Below is a small trained network, with its code and all its weights. Each question gives an input and a class and asks what happens when units are switched off, that is, made to give their printed mean instead of their output.

import numpy as np


def w(rows, s, z=0):
    codes = np.array(rows[::2]) - 128.0
    scale = np.full(codes.shape[1], s)
    scale[-1] = z or s
    return codes * scale


def norm(h):
    return h / np.sqrt((h * h).mean(-1, keepdims=True) + 1e-5)


def f(y):
    return np.maximum(y, 0)


def log_softmax(a):
    a = a - a.max(-1, keepdims=True)
    return a - np.log(np.exp(a).sum(-1, keepdims=True))


def net(x, mask):
    res = np.array(x, float).reshape(1, 6) / 4 @ E
    u = 0
    for l in range(2):
        y = f(norm(res) @ A[l][:, :-1].T + A[l][:, -1])
        res = res + np.where(mask[u : u + 14], y, B[l][:, -1]) @ B[l][:, :-1]
        u += 14
    return log_softmax(norm(res)[-1] @ U[:, :-1].T + U[:, -1])


A, B = {}, {}
E = w([
[189,124,170,6,223],'x0',
[128,129,128,127,128],'x1',
[127,124,126,127,126],'x2',
[209,131,167,161,70],'x3',
[106,82,185,144,153],'x4',
[83,254,204,115,131],'x5',
],0.0054)
A[0] = w([
[19,97,77,162,223,101],'0.n0',
[217,137,184,205,24,89],'0.n1',
[68,220,151,212,94,145],'0.n2',
[131,160,180,35,160,107],'0.n3',
[185,105,151,11,182,37],'0.n4',
[100,73,207,156,146,44],'0.n5',
[214,211,67,147,116,138],'0.n6',
[120,225,145,115,120,67],'0.n7',
[120,64,233,164,171,83],'0.n8',
[160,113,160,57,166,3],'0.n9',
[166,187,17,40,86,81],'0.n10',
[138,62,44,187,90,125],'0.n11',
[166,74,127,50,94,74],'0.n12',
[254,109,207,139,102,90],'0.n13',
],0.0078,0.0069)
B[0] = w([
[127,187,75,85,106,203],'0.n0',
[95,170,69,80,136,217],'0.n1',
[202,128,163,146,121,255],'0.n2',
[197,94,115,101,109,199],'0.n3',
[188,76,125,50,84,188],'0.n4',
[16,5,214,165,119,141],'0.n5',
[58,64,169,129,137,195],'0.n6',
[157,138,178,107,141,167],'0.n7',
[47,89,176,106,105,169],'0.n8',
[186,86,117,80,82,141],'0.n9',
[56,51,180,115,121,179],'0.n10',
[182,133,190,134,135,226],'0.n11',
[196,143,150,128,148,158],'0.n12',
[85,160,55,69,144,197],'0.n13',
],0.012,0.0056)
A[1] = w([
[142,132,68,103,152,39],'1.n0',
[79,112,69,185,33,131],'1.n1',
[183,154,75,228,101,120],'1.n2',
[175,203,101,71,204,6],'1.n3',
[254,110,142,164,146,115],'1.n4',
[128,147,110,248,144,101],'1.n5',
[110,205,29,75,92,115],'1.n6',
[161,129,140,65,79,156],'1.n7',
[140,46,36,127,90,122],'1.n8',
[67,157,169,174,39,143],'1.n9',
[189,26,54,199,221,109],'1.n10',
[215,98,76,115,191,124],'1.n11',
[85,103,23,162,238,91],'1.n12',
[96,95,194,61,37,142],'1.n13',
],0.009,0.019)
B[1] = w([
[146,87,174,148,101,128],'1.n0',
[117,129,157,77,171,154],'1.n1',
[160,119,121,86,123,160],'1.n2',
[30,190,207,5,199,128],'1.n3',
[126,138,98,134,58,174],'1.n4',
[194,79,112,74,106,135],'1.n5',
[93,148,62,154,108,161],'1.n6',
[114,151,112,169,126,254],'1.n7',
[86,172,149,135,140,164],'1.n8',
[123,85,114,91,166,184],'1.n9',
[127,165,200,133,151,142],'1.n10',
[139,158,146,159,127,166],'1.n11',
[101,171,77,78,130,129],'1.n12',
[108,106,110,167,140,244],'1.n13',
],0.018,0.01)
U = w([
[212,87,116,38,140,115],'0',
[60,205,65,90,186,87],'1',
[51,55,210,116,182,99],'2',
[184,203,252,173,155,92],'3',
[111,107,114,143,100,197],'4',
[107,107,110,149,94,179],'5',
[138,121,102,159,138,3],'6',
],0.018,0.016)

Each question gives the input, the list of numbers given to net, and the class t.
The units are the neurons (one row each of A and B). Each row of codes is followed by its name. A weight is (code - 128) times the scale printed after its matrix; where a second scale follows, it is the last column's (A, B and U).
mask holds one flag per neuron, layer by layer. A switched-off neuron (its flag False) gives its mean, the last column of its row in B, instead of its output. The means were averaged over made-up inputs and are rounded, as every weight is.
A unit's drop is (log p(t) with every unit on - log p(t) with that unit switched off) / (log p(t) with every unit on - log p(t) with every unit switched off).
The circuit of an input: a set's keep is (log p(t) with only the set's units on - log p(t) with every unit switched off) / (log p(t) with every unit on - log p(t) with every unit switched off). Starting from the 12 units with the biggest drops (on a tie, the unit counted first), units are removed one at a time, each time the one whose removal leaves the highest keep (on an exact tie, the one counted first), for as long as the keep stays at least 0.8.
units of the circuit, in order: the units of the circuit, biggest drop first
most important unit: the unit with the biggest drop
top k neurons: the k neurons with the biggest drops, biggest first
k most important neurons of layer l: the k neurons of layer l with the biggest drops, biggest first
input [-7,7,1,-5,1,8], class 3: top 4 neurons : [0.n2, 0.n7, 1.n6, 0.n0]
input [8,-3,1,-5,4,6], class 0: units of the circuit, in order : [0.n3]
input [-6,6,7,-7,2,-3], class 1: units of the circuit, in order : [0.n0, 1.n1]
input [-7,-5,3,6,7,-4], class 0: top 3 neurons : [0.n4, 0.n10, 0.n6]
input [0,-1,-3,4,2,3], class 1: top 2 neurons : [0.n1, 0.n13]
input [1,-4,0,-2,-5,5], class 2: top 2 neurons : [0.n10, 0.n6]
input [-5,5,-1,-5,-3,6], class 3: top 4 neurons : [0.n2, 0.n7, 0.n1, 0.n13]
input [1,-8,-3,-3,2,6], class 5: 2 most important neurons of layer 0 : [0.n3, 0.n11]
input [-6,-5,7,1,7,-5], class 2: units of the circuit, in order : [1.n1, 1.n6]
input [-7,7,2,7,6,3], class 0: 3 most important neurons of layer 1 : [1.n2, 1.n9, 1.n8]
input [7,-3,2,-7,5,2], class 0: top 2 neurons : [0.n4, 0.n3]
input [-4,5,-5,1,1,-5], class 3: top 2 neurons : [0.n8, 1.n10]
input [-3,3,2,5,-4,8], class 3: top 2 neurons : [0.n2, 1.n6]
input [2,-7,-5,0,-2,7], class 3: units of the circuit, in order : [0.n7]
input [6,-4,-3,-3,-3,5], class 0: 2 most important neurons of layer 1 : [1.n6, 1.n8]
input [-1,-5,-3,6,-7,-6], class 2: top 2 neurons : [0.n6, 0.n10]
input [2,3,-4,-7,3,-8], class 3: top 2 neurons : [0.n1, 0.n13]
input [4,6,-3,-2,7,8], class 3: top 3 neurons : [1.n9, 0.n6, 0.n3]
input [5,7,-6,-8,7,0], class 1: 3 most important neurons of layer 0 : [0.n0, 0.n6, 0.n10]
input [5,-2,-4,6,-6,-4], class 1: most important unit : 0.n13
input [-7,2,-1,2,-2,4], class 0: 2 most important neurons of layer 1 : [1.n9, 1.n2]
